Below are the code and all the weights of a small trained network. Each question names an input and a class and asks about switching units off, where a switched-off unit gives its printed mean instead of its output.

import numpy as np


def w(rows, s, z=0):
    codes = np.array(rows[::2]) - 128.0
    scale = np.full(codes.shape[1], s)
    scale[-1] = z or s
    return codes * scale


def norm(h):
    return h / np.sqrt((h * h).mean(-1, keepdims=True) + 1e-5)


def f(y):
    return y / 2 * (1 + np.tanh(0.7978845608 * (y + 0.044715 * y**3)))


def log_softmax(a):
    a = a - a.max(-1, keepdims=True)
    return a - np.log(np.exp(a).sum(-1, keepdims=True))


def net(x, mask):
    res = np.array(x, float).reshape(1, 8) / 4 @ E
    u = 0
    for l in range(2):
        y = f(norm(res) @ A[l][:, :-1].T + A[l][:, -1])
        res = res + np.where(mask[u : u + 9], y, B[l][:, -1]) @ B[l][:, :-1]
        u += 9
    return log_softmax(norm(res)[-1] @ U[:, :-1].T + U[:, -1])


A, B = {}, {}
E = w([
[156,128,93,113,180,66,154],'x0',
[115,76,49,197,117,109,96],'x1',
[197,155,123,171,91,101,104],'x2',
[170,206,51,137,134,121,125],'x3',
[167,126,53,147,145,92,55],'x4',
[80,187,134,63,191,150,169],'x5',
[128,149,168,112,166,58,189],'x6',
[105,153,61,94,1,12,172],'x7',
],0.0095)
A[0] = w([
[105,208,139,158,88,165,195,100],'0.n1',
[143,152,146,51,155,115,146,31],'0.n2',
[45,109,125,69,61,106,171,2],'0.n3',
[166,124,4,151,142,99,131,40],'0.n4',
[103,77,99,174,204,61,217,137],'0.n5',
[154,85,127,171,96,65,120,78],'0.n6',
[92,106,153,63,139,152,133,187],'0.n7',
[191,152,123,99,81,78,174,96],'0.n8',
[127,103,145,110,134,49,193,83],'0.n9',
],0.019,0.0057)
B[0] = w([
[81,124,207,46,74,88,188,189],'0.n1',
[209,153,124,204,87,48,202,167],'0.n2',
[24,3,74,95,185,184,129,206],'0.n3',
[118,148,23,162,79,92,146,248],'0.n4',
[80,151,177,69,175,131,203,214],'0.n5',
[215,114,145,185,51,46,150,210],'0.n6',
[121,150,135,64,142,192,152,203],'0.n7',
[97,174,199,60,139,88,98,220],'0.n8',
[103,196,204,77,98,163,47,202],'0.n9',
],0.015,0.011)
A[1] = w([
[162,167,133,149,238,54,148,142],'1.n1',
[137,170,7,152,140,75,165,67],'1.n2',
[152,76,109,182,101,136,81,90],'1.n3',
[128,134,137,92,175,171,149,128],'1.n4',
[139,165,141,96,133,57,139,40],'1.n5',
[111,237,36,144,91,155,122,118],'1.n6',
[105,73,94,180,39,134,173,105],'1.n7',
[141,204,170,134,120,194,127,4],'1.n8',
[177,81,189,211,153,150,174,128],'1.n9',
],0.018,0.0039)
B[1] = w([
[74,91,114,77,82,141,148,170],'1.n1',
[79,119,43,144,81,97,149,246],'1.n2',
[169,114,106,154,158,154,80,167],'1.n3',
[69,135,139,140,143,132,117,212],'1.n4',
[253,139,133,130,167,185,216,205],'1.n5',
[128,39,59,96,146,93,103,216],'1.n6',
[126,117,57,79,129,90,170,211],'1.n7',
[100,112,117,90,146,95,173,173],'1.n8',
[113,88,159,110,144,179,73,157],'1.n9',
],0.021,0.011)
U = w([
[158,74,129,180,157,171,26,82],'0',
[33,104,176,63,177,182,155,200],'1',
[94,169,145,230,126,108,84,2],'2',
[174,176,174,99,102,78,164,103],'3',
[136,93,5,150,98,72,134,228],'4',
],0.014,0.0056)

Each question gives the input, the list of numbers given to net, and the class t.
The units are the neurons (one row each of A and B). Each row of codes is followed by its name. A weight is (code - 128) times the scale printed after its matrix; where a second scale follows, it is the last column's (A, B and U).
mask holds one flag per neuron, layer by layer. A switched-off neuron (its flag False) gives its mean, the last column of its row in B, instead of its output. The means were averaged over made-up inputs and are rounded, as every weight is.
A unit's drop is (log p(t) with every unit on - log p(t) with that unit switched off) / (log p(t) with every unit on - log p(t) with every unit switched off).
top k neurons: the k neurons with the biggest drops, biggest first
k most important neurons of layer l: the k neurons of layer l with the biggest drops, biggest first
drop of u: that unit's drop, to one decimal
input [8,1,-4,-8,6,0,-1,1], class 1: top 2 neurons -> [0.n5, 0.n2]
input [0,-1,-6,-5,-1,-7,2,3], class 1: top neuron -> [0.n3]
input [8,2,8,1,-6,7,1,2], class 1: top 2 neurons -> [0.n5, 0.n6]
input [-5,3,-5,7,-4,-6,7,-2], class 3: 2 most important neurons of layer 0 -> [0.n1, 0.n3]
input [3,4,3,3,-4,8,1,7], class 1: top 2 neurons -> [0.n3, 0.n6]
input [2,1,6,0,2,-2,5,6], class 3: top 2 neurons -> [0.n8, 0.n9]
input [8,5,0,-1,-2,6,6,5], class 1: 2 most important neurons of layer 0 -> [0.n5, 0.n3]
input [0,1,-3,-5,-2,-6,-7,-8], class 0: top 2 neurons -> [0.n5, 0.n8]
input [3,-8,-3,8,1,-5,2,-2], class 3: 2 most important neurons of layer 0 -> [0.n4, 0.n8]
input [0,-6,4,-5,2,-6,8,-3], class 3: 2 most important neurons of layer 0 -> [0.n3, 0.n9]
input [0,-4,-2,-6,-4,-8,0,6], class 1: drop of 0.n1 -> 0.0
input [2,-8,4,0,-5,1,-6,8], class 1: drop of 0.n3 -> 0.5
input [-1,-6,-6,-2,5,-5,-5,0], class 1: drop of 0.n4 -> 1.6
input [5,8,2,2,-1,2,3,-8], class 1: top neuron -> [0.n5]
